Here is a tiny trained network, its code and every weight. The questions are about switching its units off for an input and a target symbol, where a switched-off unit gives its printed mean instead of its output.

import numpy as np


def w(rows, s, z=0):
    codes = np.array(rows[::2]) - 128.0
    scale = np.full(codes.shape[1], s)
    scale[-1] = z or s
    return codes * scale


def f(y):
    return np.maximum(y, 0)


def softmax(a):
    e = np.exp(a - a.max(-1, keepdims=True))
    return e / e.sum(-1, keepdims=True)


def log_softmax(a):
    a = a - a.max(-1, keepdims=True)
    return a - np.log(np.exp(a).sum(-1, keepdims=True))


def net(x, mask):
    ids = ['ΛΠΣΦαβζηθμτψ'.index(c) for c in x.split()]
    T = len(ids)
    res = E[ids] + P[:T]
    r = res
    for j in range(3):
        rows = slice(2 * j, 2 * j + 2)
        q, k, v = (r @ M[0][rows].T for M in (Q, K, V))
        z = softmax(np.where(np.tri(T) > 0, q @ k.T / 2**0.5, -1e9)) @ v
        o = O[0][rows]
        res = res + np.where(mask[j], z, o[:, -1]) @ o[:, :-1]
    y = f(res @ A[0][:, :-1].T + A[0][:, -1])
    res = res + np.where(mask[3:11], y, B[0][:, -1]) @ B[0][:, :-1]
    return log_softmax(res[-1] @ U[:, :-1].T + U[:, -1])


Q, K, V, O, A, B = {}, {}, {}, {}, {}, {}
E = w([
[171,96,172,171,86,129,64,100,210,71,2,30],'Λ',
[147,156,96,97,179,179,130,126,136,157,89,170],'Π',
[94,176,123,57,113,103,168,163,123,93,133,109],'Σ',
[123,78,98,194,129,182,80,74,193,154,193,101],'Φ',
[180,39,39,176,122,101,111,134,132,118,140,168],'α',
[110,91,114,139,74,45,186,182,158,101,157,119],'β',
[171,100,110,117,205,129,168,166,115,109,159,95],'ζ',
[97,169,66,143,65,83,125,114,162,194,67,210],'η',
[137,140,158,132,153,119,211,133,187,156,137,141],'θ',
[124,123,57,101,104,138,71,140,97,104,140,113],'μ',
[213,147,95,73,85,100,196,94,134,108,121,152],'τ',
[89,158,113,156,170,128,104,198,159,136,139,130],'ψ',
],0.0063)
P = w([
[109,124,134,102,158,102,107,100,134,103,129,148],'0',
[140,143,120,138,93,185,138,171,122,125,113,121],'1',
[131,141,34,116,91,188,181,173,164,183,137,82],'2',
[154,108,63,73,125,164,158,139,182,155,157,129],'3',
[122,147,31,98,208,61,124,74,222,78,135,138],'4',
[107,167,138,181,244,73,132,31,123,1,94,157],'5',
],0.005)
Q[0] = w([
[149,125,40,62,118,122,122,187,214,168,155,107],'h0',
[138,112,129,115,74,210,184,186,98,184,157,131],'h0',
[99,123,216,172,113,142,133,80,51,87,117,160],'h1',
[127,103,100,109,82,214,173,202,104,198,167,139],'h1',
[97,160,96,142,198,38,116,37,182,38,111,139],'h2',
[139,132,14,85,151,138,150,148,251,100,102,91],'h2',
],0.029)
K[0] = w([
[148,117,239,162,118,110,77,94,94,68,58,144],'h0',
[97,116,144,92,193,54,86,60,165,103,137,177],'h0',
[108,136,39,76,137,141,180,154,174,183,206,136],'h1',
[116,123,159,81,186,35,80,55,167,74,113,144],'h1',
[152,118,77,148,82,177,154,174,170,156,57,39],'h2',
[143,105,251,150,137,99,65,90,121,67,20,94],'h2',
],0.025)
V[0] = w([
[174,27,99,253,142,83,150,140,169,136,122,209],'h0',
[75,87,38,142,41,75,37,163,86,111,154,105],'h0',
[3,182,157,194,173,153,94,196,185,188,108,144],'h1',
[109,200,102,100,54,103,124,59,149,173,50,231],'h1',
[116,95,164,211,112,177,86,38,221,130,148,62],'h2',
[83,136,197,133,66,30,227,168,194,104,152,86],'h2',
],0.02)
O[0] = w([
[159,68,170,43,163,218,137,145,240,62,107,205,146],'h0',
[131,122,131,48,158,88,64,198,212,215,90,80,47],'h0',
[101,163,120,32,70,248,115,109,84,189,223,83,2],'h1',
[87,172,128,108,178,107,180,44,184,91,120,25,11],'h1',
[2,122,74,143,134,197,189,169,167,131,78,128,76],'h2',
[143,237,81,167,152,144,110,208,204,119,247,173,222],'h2',
],0.0087,0.0031)
A[0] = w([
[70,102,132,77,226,71,190,216,80,218,112,114,95],'n0',
[153,89,189,43,52,201,111,152,79,231,233,99,79],'n1',
[91,112,147,157,80,110,158,16,2,137,165,65,51],'n2',
[121,95,206,113,126,70,136,85,54,245,53,101,149],'n3',
[49,91,107,89,80,215,135,124,87,150,84,161,2],'n4',
[92,144,152,148,148,174,191,106,79,141,217,196,87],'n5',
[163,253,108,190,71,117,129,137,42,148,196,68,43],'n6',
[169,76,204,178,91,115,59,133,56,147,148,244,150],'n7',
],0.0077,0.00094)
B[0] = w([
[106,122,78,149,109,155,118,73,107,74,154,167,182],'n0',
[179,203,125,151,142,150,83,96,71,101,39,149,149],'n1',
[140,134,254,142,82,163,162,150,129,119,151,158,161],'n2',
[119,108,72,138,63,129,47,149,143,104,174,92,187],'n3',
[108,167,145,190,115,75,141,156,163,152,99,90,173],'n4',
[128,107,81,91,143,121,111,81,95,77,132,136,205],'n5',
[48,66,134,119,178,130,107,87,135,204,109,185,198],'n6',
[140,126,91,76,126,128,212,169,85,189,122,85,250],'n7',
],0.0092,0.011)
U = w([
[24,148,89,197,108,180,183,154,190,139,48,105,149],'Λ',
[140,114,237,154,67,164,136,105,122,89,168,120,178],'Π',
[106,136,143,142,162,135,132,129,131,126,140,97,5],'Σ',
[168,215,147,129,152,185,68,97,93,133,50,146,102],'Φ',
[153,24,192,46,167,149,108,111,193,109,42,171,54],'α',
[118,179,159,6,190,131,162,57,179,151,149,6,165],'β',
[138,95,59,125,69,91,28,106,141,118,155,66,91],'ζ',
[178,162,140,241,223,9,163,79,127,54,104,119,92],'η',
[181,98,88,84,126,104,215,176,62,179,124,114,236],'θ',
[80,99,184,146,193,79,104,92,137,233,146,162,88],'μ',
[64,121,47,113,169,212,173,43,102,37,218,210,144],'τ',
[190,219,153,134,150,152,73,219,214,144,228,177,148],'ψ',
],0.0022,0.0017)

Each question gives the input, a string of symbols that net reads in full, and the target symbol t.
The units are the heads (2 rows each of Q, K, V and O) and the neurons (one row each of A and B). Each row of codes is followed by its name. A weight is (code - 128) times the scale printed after its matrix; where a second scale follows, it is the last column's (O, A, B and U).
mask holds one flag per unit, heads first, then neurons. A switched-off unit (its flag False) gives its mean, the last column of its rows in O or B, instead of its output. The means were averaged over made-up inputs and are rounded, as every weight is.
A unit's drop is (log p(t) with every unit on - log p(t) with that unit switched off) / (log p(t) with every unit on - log p(t) with every unit switched off).
The circuit of an input: a set's keep is (log p(t) with only the set's units on - log p(t) with every unit switched off) / (log p(t) with every unit on - log p(t) with every unit switched off). Starting from all 11 units, units are removed one at a time, each time the one whose removal leaves the highest keep (on an exact tie, the one counted first), for as long as the keep stays at least 0.8.
units of the circuit, in order: the units of the circuit, biggest drop first
top k neurons: the k neurons with the biggest drops, biggest first
heads that matter: for each layer, one digit per head in row order, 1 if its drop is at least 0.15 and else 0, layers parted by /
drop of u: that unit's drop, to one decimal
input Φ β θ θ Σ, target ψ: heads that matter => 101
input ζ Σ μ, target θ: units of the circuit, in order => [h1, n7, h2]
input β Σ μ ζ θ Σ, target ζ: units of the circuit, in order => [h0, n3, h2]
input Φ Φ ζ β, target Λ: heads that matter => 001
input ζ Φ Λ, target Λ: top neuron => [n4]
input θ ζ θ Σ τ ζ, target τ: heads that matter => 111
input β Π Π, target ψ: heads that matter => 101
input Λ θ ζ θ Φ α, target Λ: heads that matter => 001
input β μ ζ, target ψ: heads that matter => 101
input ψ ψ θ β β, target Φ: heads that matter => 010
input β τ α β β, target η: heads that matter => 010
input μ μ ζ, target ζ: heads that matter => 101
input η Φ ζ ζ ψ, target Λ: units of the circuit, in order => [h2, n4]
input ψ τ β τ η Φ, target ψ: units of the circuit, in order => [h2, h0]
input τ Λ ζ ζ Σ ψ, target Λ: units of the circuit, in order => [h2]
input ζ β ζ Σ ζ θ, target θ: units of the circuit, in order => [h1, n7, h2]
input ζ Σ Σ ζ Σ, target μ: units of the circuit, in order => [n6, h0, h2]
input ψ ζ θ ζ, target Φ: drop of n4 => 0.0
input ζ Σ ζ θ, target θ: drop of h2 => 0.2
input α ζ β θ, target α: drop of h0 => 0.8
input η θ Σ, target β: units of the circuit, in order => [h1]
